Here is a tiny trained network, its code and every weight. The questions are about switching its units off for an input and a class, where a switched-off unit gives its printed mean instead of its output.

import numpy as np


def w(rows, s, z=0):
    codes = np.array(rows[::2]) - 128.0
    scale = np.full(codes.shape[1], s)
    scale[-1] = z or s
    return codes * scale


def norm(h):
    return h / np.sqrt((h * h).mean(-1, keepdims=True) + 1e-5)


def f(y):
    return np.maximum(y, 0)


def log_softmax(a):
    a = a - a.max(-1, keepdims=True)
    return a - np.log(np.exp(a).sum(-1, keepdims=True))


def net(x, mask):
    res = np.array(x, float).reshape(1, 8) / 4 @ E
    u = 0
    for l in range(2):
        y = f(norm(res) @ A[l][:, :-1].T + A[l][:, -1])
        res = res + np.where(mask[u : u + 9], y, B[l][:, -1]) @ B[l][:, :-1]
        u += 9
    return log_softmax(norm(res)[-1] @ U[:, :-1].T + U[:, -1])


A, B = {}, {}
E = w([
[171,122,60,232,137,141,81,71],'x0',
[194,97,227,191,131,117,212,85],'x1',
[143,134,128,129,124,132,125,135],'x2',
[146,115,150,134,109,126,105,144],'x3',
[134,132,112,128,121,118,138,129],'x4',
[145,1,104,151,173,137,153,212],'x5',
[125,121,117,126,111,120,132,120],'x6',
[116,118,130,119,134,122,128,112],'x7',
],0.0088)
A[0] = w([
[68,220,70,102,99,129,27,162,142],'L0N0',
[92,116,38,193,179,99,78,141,135],'L0N1',
[138,70,77,194,176,150,52,128,79],'L0N2',
[70,39,19,100,158,175,76,254,113],'L0N3',
[132,75,123,185,180,101,203,192,4],'L0N4',
[186,158,85,161,152,98,94,63,80],'L0N5',
[118,135,100,239,111,163,114,77,152],'L0N6',
[124,164,197,112,118,98,211,150,138],'L0N7',
[141,65,94,182,196,92,124,183,38],'L0N8',
],0.0091,0.0035)
B[0] = w([
[109,10,64,169,137,152,114,144,218],'L0N0',
[228,96,110,117,112,180,122,41,203],'L0N1',
[154,96,117,118,96,136,127,59,200],'L0N2',
[176,186,152,63,123,44,154,138,254],'L0N3',
[85,48,105,143,146,137,86,150,184],'L0N4',
[102,136,164,155,121,88,98,163,173],'L0N5',
[109,127,162,126,146,50,90,160,195],'L0N6',
[209,139,74,116,69,172,135,100,188],'L0N7',
[123,135,106,118,112,160,96,89,189],'L0N8',
],0.011)
A[1] = w([
[72,60,44,78,96,149,246,196,177],'L1N0',
[177,17,127,163,103,142,141,232,100],'L1N1',
[150,253,112,58,221,28,185,156,142],'L1N2',
[157,31,49,4,136,206,114,216,234],'L1N3',
[137,35,57,126,97,132,83,190,184],'L1N4',
[42,126,23,97,28,158,59,172,64],'L1N5',
[152,51,128,179,174,38,202,76,252],'L1N6',
[111,164,94,101,105,139,59,105,48],'L1N7',
[112,151,130,106,2,248,206,95,213],'L1N8',
],0.0069,0.0017)
B[1] = w([
[128,127,232,198,99,164,165,187,185],'L1N0',
[32,172,106,94,167,156,155,62,189],'L1N1',
[179,53,74,105,177,58,82,185,156],'L1N2',
[99,202,204,163,75,107,184,183,250],'L1N3',
[73,120,76,163,222,243,165,115,223],'L1N4',
[99,128,254,144,136,187,108,154,169],'L1N5',
[40,240,130,146,183,128,29,179,203],'L1N6',
[130,125,124,42,149,164,234,93,147],'L1N7',
[139,95,86,108,135,107,167,42,172],'L1N8',
],0.0077,0.011)
U = w([
[29,137,216,136,133,214,223,173,148],'0',
[217,121,97,74,91,145,131,23,253],'1',
[60,58,88,186,209,179,7,97,88],'2',
[123,217,221,203,105,24,61,146,63],'3',
[163,141,134,29,139,29,147,249,82],'4',
],0.014,0.0039)

Each question gives the input, the list of numbers given to net, and the class t.
The units are the neurons (one row each of A and B). Each row of codes is followed by its name. A weight is (code - 128) times the scale printed after its matrix; where a second scale follows, it is the last column's (A, B and U).
mask holds one flag per neuron, layer by layer. A switched-off neuron (its flag False) gives its mean, the last column of its row in B, instead of its output. The means were averaged over made-up inputs and are rounded, as every weight is.
A unit's drop is (log p(t) with every unit on - log p(t) with that unit switched off) / (log p(t) with every unit on - log p(t) with every unit switched off).
The circuit of an input: a set's keep is (log p(t) with only the set's units on - log p(t) with every unit switched off) / (log p(t) with every unit on - log p(t) with every unit switched off). Starting from the 12 units with the biggest drops (on a tie, the unit counted first), units are removed one at a time, each time the one whose removal leaves the highest keep (on an exact tie, the one counted first), for as long as the keep stays at least 0.8.
circuit, biggest first: the units of the circuit, biggest drop first
most important unit: the unit with the biggest drop
top k neurons: the k neurons with the biggest drops, biggest first
top k neurons in layer l: the k neurons of layer l with the biggest drops, biggest first
drop when u is switched off: that unit's drop, to one decimal
input [2,6,-7,2,-8,-1,-4,-4], class 3: most important unit => L0N0
input [-6,-1,2,-4,1,1,1,0], class 4: circuit, biggest first => L0N0; L1N2
input [2,5,0,4,7,-1,-1,-5], class 3: top 2 neurons => L0N0; L0N3
input [1,8,1,-8,4,-2,0,-1], class 3: top 4 neurons => L0N1; L0N0; L1N6; L0N3
input [1,-8,-7,4,0,8,-6,-5], class 1: circuit, biggest first => L0N1; L0N2
input [8,-7,-2,0,-6,1,7,-2], class 1: top 2 neurons => L0N1; L0N3
input [-6,-2,-6,-1,-4,1,-5,-2], class 4: top 3 neurons => L0N3; L1N2; L0N4
input [0,-2,5,-8,3,7,1,2], class 4: top 2 neurons => L0N3; L0N7
input [5,-8,-4,2,-8,7,6,8], class 1: circuit, biggest first => L0N1; L0N3
input [0,-4,4,0,6,0,-3,-8], class 0: top 2 neurons => L0N0; L1N3
input [8,0,6,3,7,5,-6,-3], class 1: top 3 neurons => L0N1; L0N2; L0N0
input [-1,5,-4,-4,-7,-1,8,-3], class 1: top 2 neurons => L0N7; L0N0
input [0,-2,8,2,-5,3,-7,-5], class 4: top 2 neurons in layer 0 => L0N3; L0N7
input [1,-3,4,2,4,-8,3,-1], class 2: circuit, biggest first => L0N0
input [5,2,-7,-6,4,0,8,-4], class 3: top 4 neurons in layer 0 => L0N0; L0N6; L0N5; L0N4
input [-2,0,-3,2,-3,5,7,8], class 4: top 2 neurons => L0N3; L0N0
input [3,8,7,-7,3,2,2,-6], class 2: top 3 neurons => L0N3; L0N4; L1N3
input [8,0,0,-2,8,-7,-3,-2], class 2: top 3 neurons => L0N3; L1N3; L0N0
input [2,1,-8,-1,6,-1,7,-7], class 3: top 2 neurons => L0N0; L0N3
input [1,6,-8,-2,-8,-4,5,1], class 3: most important unit => L0N1
input [7,0,5,3,-1,-5,4,-2], class 2: top 2 neurons in layer 1 => L1N3; L1N0
input [6,-2,-2,-7,-5,8,-5,6], class 1: top 2 neurons in layer 0 => L0N3; L0N1
input [3,-7,4,6,4,-6,7,-7], class 2: drop when L0N0 is switched off => 0.1
input [0,-1,0,4,-2,1,-2,4], class 4: drop when L1N2 is switched off => 0.1
